Here is a tiny trained network, its code and every weight. The questions are about switching its units off for an input and a class, where a switched-off unit gives its printed mean instead of its output.

import numpy as np


def w(rows, s, z=0):
    codes = np.array(rows[::2]) - 128.0
    scale = np.full(codes.shape[1], s)
    scale[-1] = z or s
    return codes * scale


def f(y):
    return np.maximum(y, 0)


def log_softmax(a):
    a = a - a.max(-1, keepdims=True)
    return a - np.log(np.exp(a).sum(-1, keepdims=True))


def net(x, mask):
    res = np.array(x, float).reshape(1, 7) / 4 @ E
    y = f(res @ A[0][:, :-1].T + A[0][:, -1])
    res = res + np.where(mask, y, B[0][:, -1]) @ B[0][:, :-1]
    return log_softmax(res[-1] @ U[:, :-1].T + U[:, -1])


A, B = {}, {}
E = w([
[124,110,135,133,117,118],'x0',
[15,121,85,116,143,67],'x1',
[186,88,97,34,130,99],'x2',
[129,133,129,125,128,133],'x3',
[129,137,126,129,137,129],'x4',
[131,130,125,129,131,127],'x5',
[95,175,254,55,173,120],'x6',
],0.0099)
A[0] = w([
[149,78,88,8,164,138,50],'N0',
[229,143,188,143,84,156,97],'N1',
[150,145,7,121,108,145,2],'N2',
[104,114,203,45,173,134,33],'N3',
[127,86,89,161,33,111,55],'N4',
[48,106,93,84,178,54,54],'N5',
],0.011,0.0096)
B[0] = w([
[91,62,211,155,153,231,220],'N0',
[43,68,2,132,42,76,251],'N1',
[119,227,148,198,81,131,194],'N2',
[175,213,138,178,29,121,254],'N3',
[164,188,181,106,119,166,198],'N4',
[105,111,96,133,63,78,242],'N5',
],0.011,0.0062)
U = w([
[196,232,145,148,60,94,8],'0',
[119,156,104,84,131,112,216],'1',
[134,137,114,116,134,78,214],'2',
[46,139,54,85,86,87,12],'3',
[139,142,126,121,137,97,199],'4',
[77,92,181,182,147,170,117],'5',
[144,151,118,103,129,92,184],'6',
[195,110,129,124,251,58,54],'7',
],0.012,0.015)

Each question gives the input, the list of numbers given to net, and the class t.
The units are the neurons (one row each of A and B). Each row of codes is followed by its name. A weight is (code - 128) times the scale printed after its matrix; where a second scale follows, it is the last column's (A, B and U).
mask holds one flag per neuron, in row order. A switched-off neuron (its flag False) gives its mean, the last column of its row in B, instead of its output. The means were averaged over made-up inputs and are rounded, as every weight is.
A unit's drop is (log p(t) with every unit on - log p(t) with that unit switched off) / (log p(t) with every unit on - log p(t) with every unit switched off).
unit that matters most: the unit with the biggest drop
top k neurons: the k neurons with the biggest drops, biggest first
drop when u is switched off: that unit's drop, to one decimal
input [-7,-2,-5,4,-3,1,7], class 0: top 2 neurons -> [N3; N0]
input [0,4,4,4,-3,1,-7], class 0: unit that matters most -> N2
input [-1,-5,8,1,7,-2,-6], class 5: top 2 neurons -> [N0; N3]
input [4,5,-5,4,-4,5,6], class 0: top 2 neurons -> [N3; N1]
input [6,6,8,4,-2,-3,1], class 5: top 2 neurons -> [N0; N1]
input [-8,-3,-3,3,4,7,8], class 0: top 2 neurons -> [N3; N0]
input [-4,1,5,4,2,-3,2], class 5: top 2 neurons -> [N0; N1]
input [-5,5,4,0,-5,-4,-7], class 0: top 3 neurons -> [N2; N4; N1]
input [0,-3,6,-4,-6,3,-7], class 0: top 2 neurons -> [N2; N4]
input [1,0,4,-4,3,-5,-6], class 0: top 3 neurons -> [N2; N4; N1]
input [-2,-7,-6,-3,4,-8,6], class 2: drop when N2 is switched off -> 0.1
input [-4,2,0,2,-7,-4,8], class 0: drop when N3 is switched off -> 1.0
input [-8,8,3,6,2,-1,8], class 0: drop when N1 is switched off -> 0.2
input [-2,3,6,-5,-1,-5,3], class 5: drop when N0 is switched off -> 1.1
